Below are the code and all the weights of a small trained network. Each question names an input and a target symbol and asks about switching units off, where a switched-off unit gives its printed mean instead of its output.

import numpy as np


def w(rows, s, z=0):
    codes = np.array(rows[::2]) - 128.0
    scale = np.full(codes.shape[1], s)
    scale[-1] = z or s
    return codes * scale


def f(y):
    return np.maximum(y, 0)


def softmax(a):
    e = np.exp(a - a.max(-1, keepdims=True))
    return e / e.sum(-1, keepdims=True)


def log_softmax(a):
    a = a - a.max(-1, keepdims=True)
    return a - np.log(np.exp(a).sum(-1, keepdims=True))


def net(x, mask):
    ids = ['αβγεζημπσω'.index(c) for c in x.split()]
    T = len(ids)
    res = E[ids] + P[:T]
    u = 0
    for l in range(3):
        q, k, v = (res @ M[l].T for M in (Q, K, V))
        z = softmax(np.where(np.tri(T) > 0, q @ k.T / 2**0.5, -1e9)) @ v
        res = res + np.where(mask[u], z, O[l][:, -1]) @ O[l][:, :-1]
        u += 1
        y = f(res @ A[l][:, :-1].T + A[l][:, -1])
        res = res + np.where(mask[u : u + 8], y, B[l][:, -1]) @ B[l][:, :-1]
        u += 8
    return log_softmax(res[-1] @ U[:, :-1].T + U[:, -1])


Q, K, V, O, A, B = {}, {}, {}, {}, {}, {}
E = w([
[133,129,109],'α',
[144,163,110],'β',
[140,151,112],'γ',
[140,159,112],'ε',
[133,142,113],'ζ',
[153,55,184],'η',
[40,5,152],'μ',
[107,51,95],'π',
[141,189,126],'σ',
[141,156,109],'ω',
],0.026)
P = w([
[2,215,132],'0',
[93,171,59],'1',
[134,158,37],'2',
[154,141,23],'3',
[168,128,21],'4',
[179,120,16],'5',
[187,108,15],'6',
[192,100,18],'7',
[201,99,29],'8',
],0.0083)
Q[0] = w([
[179,91,6],'0.h0',
[119,161,120],'0.h0',
],0.014)
K[0] = w([
[254,104,152],'0.h0',
[155,194,58],'0.h0',
],0.0045)
V[0] = w([
[63,75,21],'0.h0',
[81,198,2],'0.h0',
],0.0068)
O[0] = w([
[119,96,2,254],'0.h0',
[40,173,104,144],'0.h0',
],0.015,0.0074)
A[0] = w([
[74,170,145,199],'0.n0',
[99,73,249,2],'0.n1',
[5,150,156,10],'0.n2',
[96,136,178,182],'0.n3',
[76,90,74,149],'0.n4',
[83,78,164,167],'0.n5',
[147,206,160,185],'0.n6',
[89,129,93,65],'0.n7',
],0.012,0.0053)
B[0] = w([
[143,67,2,141],'0.n0',
[83,137,177,132],'0.n1',
[106,165,252,142],'0.n2',
[45,81,93,130],'0.n3',
[71,169,130,254],'0.n4',
[61,174,105,158],'0.n5',
[158,103,78,135],'0.n6',
[139,154,185,180],'0.n7',
],0.0083,0.024)
Q[1] = w([
[245,2,89],'1.h0',
[89,71,9],'1.h0',
],0.009)
K[1] = w([
[241,110,201],'1.h0',
[218,2,202],'1.h0',
],0.0078)
V[1] = w([
[207,230,135],'1.h0',
[201,3,231],'1.h0',
],0.0042)
O[1] = w([
[255,37,222,6],'1.h0',
[242,120,217,42],'1.h0',
],0.0088,0.011)
A[1] = w([
[180,141,239,2],'1.n0',
[208,12,99,146],'1.n1',
[217,150,130,98],'1.n2',
[144,234,103,127],'1.n3',
[118,232,142,50],'1.n4',
[223,123,51,75],'1.n5',
[135,166,17,102],'1.n6',
[65,92,112,231],'1.n7',
],0.012,0.0042)
B[1] = w([
[9,130,2,131],'1.n0',
[182,153,89,146],'1.n1',
[161,110,239,133],'1.n2',
[10,115,129,174],'1.n3',
[79,65,131,162],'1.n4',
[167,70,148,143],'1.n5',
[135,157,157,254],'1.n6',
[211,150,150,231],'1.n7',
],0.0082,0.044)
Q[2] = w([
[77,172,90],'2.h0',
[165,202,2],'2.h0',
],0.0061)
K[2] = w([
[2,153,110],'2.h0',
[99,133,47],'2.h0',
],0.0095)
V[2] = w([
[2,1,148],'2.h0',
[228,239,128],'2.h0',
],0.0068)
O[2] = w([
[143,4,97,248],'2.h0',
[44,3,111,29],'2.h0',
],0.0071,0.018)
A[2] = w([
[173,102,78,175],'2.n0',
[113,147,147,21],'2.n1',
[57,88,98,163],'2.n2',
[62,167,157,126],'2.n3',
[169,161,126,254],'2.n4',
[109,215,138,137],'2.n5',
[112,2,160,162],'2.n6',
[73,94,122,166],'2.n7',
],0.015,0.0066)
B[2] = w([
[45,241,163,167],'2.n0',
[114,100,145,139],'2.n1',
[158,98,152,244],'2.n2',
[166,95,152,250],'2.n3',
[71,78,156,157],'2.n4',
[177,124,89,244],'2.n5',
[175,124,1,141],'2.n6',
[150,144,221,197],'2.n7',
],0.0099,0.027)
U = w([
[230,107,215,155],'α',
[214,154,51,138],'β',
[131,155,140,2],'γ',
[124,137,131,18],'ε',
[129,145,139,9],'ζ',
[63,2,75,158],'η',
[61,103,120,145],'μ',
[30,199,155,202],'π',
[51,105,127,175],'σ',
[70,128,142,129],'ω',
],0.0075)

Each question gives the input, a string of symbols that net reads in full, and the target symbol t.
The units are the heads (2 rows each of Q, K, V and O) and the neurons (one row each of A and B). Each row of codes is followed by its name. A weight is (code - 128) times the scale printed after its matrix; where a second scale follows, it is the last column's (O, A, B and U).
mask holds one flag per unit, layer by layer, with each layer's heads first. A switched-off unit (its flag False) gives its mean, the last column of its rows in O or B, instead of its output. The means were averaged over made-up inputs and are rounded, as every weight is.
A unit's drop is (log p(t) with every unit on - log p(t) with that unit switched off) / (log p(t) with every unit on - log p(t) with every unit switched off).
The circuit of an input: a set's keep is (log p(t) with only the set's units on - log p(t) with every unit switched off) / (log p(t) with every unit on - log p(t) with every unit switched off). Starting from the 12 units with the biggest drops (on a tie, the unit counted first), units are removed one at a time, each time the one whose removal leaves the highest keep (on an exact tie, the one counted first), for as long as the keep stays at least 0.8.
circuit, biggest first: the units of the circuit, biggest drop first
unit that matters most: the unit with the biggest drop
top k neurons: the k neurons with the biggest drops, biggest first
k most important neurons of layer l: the k neurons of layer l with the biggest drops, biggest first
input π π π α γ, target α: unit that matters most => 1.n3
input α π β π η η π α μ, target α: 3 most important neurons of layer 1 => [1.n1, 1.n3, 1.n4]
input π π ω, target α: 3 most important neurons of layer 2 => [2.n3, 2.n7, 2.n2]
input π ε μ σ, target α: 2 most important neurons of layer 1 => [1.n3, 1.n7]
input η μ η π π α, target α: top 3 neurons => [0.n4, 1.n2, 1.n4]
input ω π π μ, target α: circuit, biggest first => [2.n7, 2.n2]
input β α π α η μ π μ π, target π: 3 most important neurons of layer 1 => [1.n1, 1.n4, 1.n3]
input π α π σ μ ω η, target π: circuit, biggest first => [2.n3, 2.n2]
input μ π μ α γ, target α: 4 most important neurons of layer 1 => [1.n3, 1.n6, 1.n4, 1.n1]
input μ π π γ η, target π: circuit, biggest first => [2.n5, 2.n3, 2.n2]
input γ η μ π μ σ π γ π, target π: circuit, biggest first => [2.n0, 2.n5, 2.n3, 1.n3]
input η π β γ, target π: 2 most important neurons of layer 2 => [2.n5, 2.n3]
input π ω μ ω π μ π ζ, target α: 4 most important neurons of layer 2 => [2.n7, 2.n3, 2.n2, 2.n0]
input α μ π, target α: 2 most important neurons of layer 1 => [1.n3, 1.n6]
input η π π π π π ε, target π: top 2 neurons => [0.n4, 1.n0]
input η ζ π π ζ, target π: 2 most important neurons of layer 0 => [0.n4, 0.n1]
input β η π ζ π α μ π α, target π: unit that matters most => 0.n2
input μ π π α π σ, target α: top 4 neurons => [1.n3, 2.n7, 2.n3, 2.n2]
input μ π π π π π η β, target π: 2 most important neurons of layer 0 => [0.n4, 0.n7]
input σ μ π α π η γ, target π: top 3 neurons => [2.n3, 2.n5, 1.n7]
